Below are the code and all the weights of a small trained network. Each question names an input and a target symbol and asks about switching units off, where a switched-off unit gives its printed mean instead of its output.

import numpy as np


def w(rows, s, z=0):
    codes = np.array(rows[::2]) - 128.0
    scale = np.full(codes.shape[1], s)
    scale[-1] = z or s
    return codes * scale


def norm(h):
    return h / np.sqrt((h * h).mean(-1, keepdims=True) + 1e-5)


def f(y):
    return y / 2 * (1 + np.tanh(0.7978845608 * (y + 0.044715 * y**3)))


def softmax(a):
    e = np.exp(a - a.max(-1, keepdims=True))
    return e / e.sum(-1, keepdims=True)


def log_softmax(a):
    a = a - a.max(-1, keepdims=True)
    return a - np.log(np.exp(a).sum(-1, keepdims=True))


def net(x, mask):
    ids = ['αβγεζηθμξπτφ'.index(c) for c in x.split()]
    T = len(ids)
    res = E[ids] + P[:T]
    u = 0
    for l in range(2):
        q, k, v = (norm(res) @ M[l].T for M in (Q, K, V))
        z = softmax(np.where(np.tri(T) > 0, q @ k.T / 2**0.5, -1e9)) @ v
        res = res + np.where(mask[u], z, O[l][:, -1]) @ O[l][:, :-1]
        u += 1
        y = f(norm(res) @ A[l][:, :-1].T + A[l][:, -1])
        res = res + np.where(mask[u : u + 16], y, B[l][:, -1]) @ B[l][:, :-1]
        u += 16
    return log_softmax(norm(res)[-1] @ U[:, :-1].T + U[:, -1])


Q, K, V, O, A, B = {}, {}, {}, {}, {}, {}
E = w([
[127,169,123],'α',
[182,134,111],'β',
[82,117,165],'γ',
[113,87,111],'ε',
[49,163,117],'ζ',
[65,198,109],'η',
[106,88,101],'θ',
[166,6,185],'μ',
[154,153,150],'ξ',
[189,149,137],'π',
[78,181,194],'τ',
[100,189,113],'φ',
],0.023)
P = w([
[114,50,88],'0',
[67,77,97],'1',
[169,247,119],'2',
[121,40,101],'3',
[66,79,99],'4',
[167,252,122],'5',
[127,30,114],'6',
[66,80,101],'7',
[163,253,122],'8',
[135,24,127],'9',
[67,80,101],'10',
[166,254,125],'11',
[137,19,134],'12',
],0.0072)
Q[0] = w([
[162,141,89],'L0H0',
[102,219,255],'L0H0',
],0.0084)
K[0] = w([
[81,247,253],'L0H0',
[226,228,41],'L0H0',
],0.0043)
V[0] = w([
[152,98,4],'L0H0',
[178,190,160],'L0H0',
],0.0019)
O[0] = w([
[228,174,253,8],'L0H0',
[118,37,94,198],'L0H0',
],0.0031,0.00014)
A[0] = w([
[130,216,149,39],'L0N0',
[171,84,156,51],'L0N1',
[171,58,114,120],'L0N2',
[111,120,192,2],'L0N3',
[118,52,114,87],'L0N4',
[136,248,2,48],'L0N5',
[130,133,205,75],'L0N6',
[134,168,51,82],'L0N7',
[225,137,159,170],'L0N8',
[186,89,149,129],'L0N9',
[96,30,171,39],'L0N10',
[157,129,114,86],'L0N11',
[201,251,30,39],'L0N12',
[100,106,136,164],'L0N13',
[164,14,126,127],'L0N14',
[173,230,188,117],'L0N15',
],0.0093,0.0028)
B[0] = w([
[180,165,76,182],'L0N0',
[58,165,157,129],'L0N1',
[119,223,61,168],'L0N2',
[150,90,111,130],'L0N3',
[253,190,133,148],'L0N4',
[208,97,104,225],'L0N5',
[88,105,66,162],'L0N6',
[194,74,192,146],'L0N7',
[22,103,101,211],'L0N8',
[39,215,97,159],'L0N9',
[165,113,159,166],'L0N10',
[88,113,145,116],'L0N11',
[163,43,179,229],'L0N12',
[171,89,133,161],'L0N13',
[165,189,49,205],'L0N14',
[165,181,80,253],'L0N15',
],0.0059,0.0035)
Q[1] = w([
[54,255,157],'L1H0',
[204,206,167],'L1H0',
],0.0079)
K[1] = w([
[255,171,70],'L1H0',
[236,189,176],'L1H0',
],0.0057)
V[1] = w([
[142,129,140],'L1H0',
[96,236,253],'L1H0',
],0.0028)
O[1] = w([
[253,160,12,101],'L1H0',
[126,172,133,6],'L1H0',
],0.0057,0.00025)
A[1] = w([
[169,85,126,143],'L1N0',
[99,77,155,142],'L1N1',
[86,57,78,104],'L1N2',
[101,138,140,169],'L1N3',
[118,120,102,86],'L1N4',
[119,131,95,36],'L1N5',
[132,80,248,28],'L1N6',
[144,155,141,75],'L1N7',
[131,208,159,153],'L1N8',
[151,158,84,2],'L1N9',
[157,87,95,113],'L1N10',
[87,121,133,8],'L1N11',
[140,126,120,45],'L1N12',
[132,23,135,52],'L1N13',
[193,177,133,155],'L1N14',
[177,167,109,108],'L1N15',
],0.016,0.0031)
B[1] = w([
[134,222,181,195],'L1N0',
[63,59,230,161],'L1N1',
[211,81,146,185],'L1N2',
[176,119,193,179],'L1N3',
[106,97,163,132],'L1N4',
[90,54,172,131],'L1N5',
[200,76,164,206],'L1N6',
[170,142,30,129],'L1N7',
[238,106,120,255],'L1N8',
[74,75,132,164],'L1N9',
[114,240,58,194],'L1N10',
[144,141,141,135],'L1N11',
[87,163,72,112],'L1N12',
[184,93,253,191],'L1N13',
[130,153,69,215],'L1N14',
[75,141,87,196],'L1N15',
],0.0061,0.0047)
U = w([
[175,235,144,80],'α',
[153,159,115,142],'β',
[141,84,137,142],'γ',
[194,120,104,155],'ε',
[38,89,148,104],'ζ',
[41,192,145,90],'η',
[247,56,94,8],'θ',
[207,93,140,99],'μ',
[96,90,109,197],'ξ',
[133,6,99,85],'π',
[100,171,176,236],'τ',
[102,119,111,154],'φ',
],0.025,0.011)

Each question gives the input, a string of symbols that net reads in full, and the target symbol t.
The units are the heads (2 rows each of Q, K, V and O) and the neurons (one row each of A and B). Each row of codes is followed by its name. A weight is (code - 128) times the scale printed after its matrix; where a second scale follows, it is the last column's (O, A, B and U).
mask holds one flag per unit, layer by layer, with each layer's heads first. A switched-off unit (its flag False) gives its mean, the last column of its rows in O or B, instead of its output. The means were averaged over made-up inputs and are rounded, as every weight is.
A unit's drop is (log p(t) with every unit on - log p(t) with that unit switched off) / (log p(t) with every unit on - log p(t) with every unit switched off).
most important unit: the unit with the biggest drop
k most important neurons: the k neurons with the biggest drops, biggest first
top k neurons in layer l: the k neurons of layer l with the biggest drops, biggest first
drop of u: that unit's drop, to one decimal
input τ π μ ζ, target ζ: most important unit : L1N8
input π ζ τ μ τ μ π ε, target ε: 4 most important neurons : L0N4; L1N10; L0N8; L0N14
input ε η θ, target μ: 4 most important neurons : L0N12; L0N7; L0N15; L1N13
input π ζ φ γ η τ θ θ ζ θ β θ, target μ: 3 most important neurons : L0N15; L0N7; L1N13
input θ τ τ τ π ε, target α: 3 most important neurons : L1N0; L1N10; L1N8
input τ π η τ π γ θ, target ε: 2 most important neurons : L0N4; L0N14
input π π τ τ θ, target θ: 2 most important neurons : L1N2; L0N4
input π ξ τ τ τ ζ η, target π: top 2 neurons in layer 0 : L0N5; L0N9
input π β τ τ π ξ ξ τ π π μ π η, target π: top 2 neurons in layer 1 : L1N10; L1N0
input η η μ η β τ β γ β μ μ, target μ: 2 most important neurons : L0N14; L0N4
input π η φ γ τ ε φ π, target π: 2 most important neurons : L0N8; L0N12
input τ ξ τ τ π τ τ π μ τ π, target π: top 2 neurons in layer 1 : L1N2; L1N8
input η μ θ τ τ α ξ, target η: 2 most important neurons : L0N8; L0N9
input τ η θ θ, target ε: top 2 neurons in layer 1 : L1N2; L1N10
input μ τ τ θ φ ξ π ξ, target ξ: most important unit : L0N15
input π γ θ π β π π τ τ π τ θ, target α: top 2 neurons in layer 0 : L0N8; L0N5
input η θ μ, target τ: top 2 neurons in layer 0 : L0N15; L0N8
input τ ζ τ θ θ θ θ τ π π, target ξ: 2 most important neurons : L0N8; L1N0
input τ α μ α, target μ: top 2 neurons in layer 1 : L1N13; L1N0
input θ β τ ζ ε, target ε: drop of L0N8 : 0.3
input ε η γ μ ξ π π, target ξ: drop of L0H0 : 0.0
input π α β μ, target μ: drop of L1N13 : 0.1
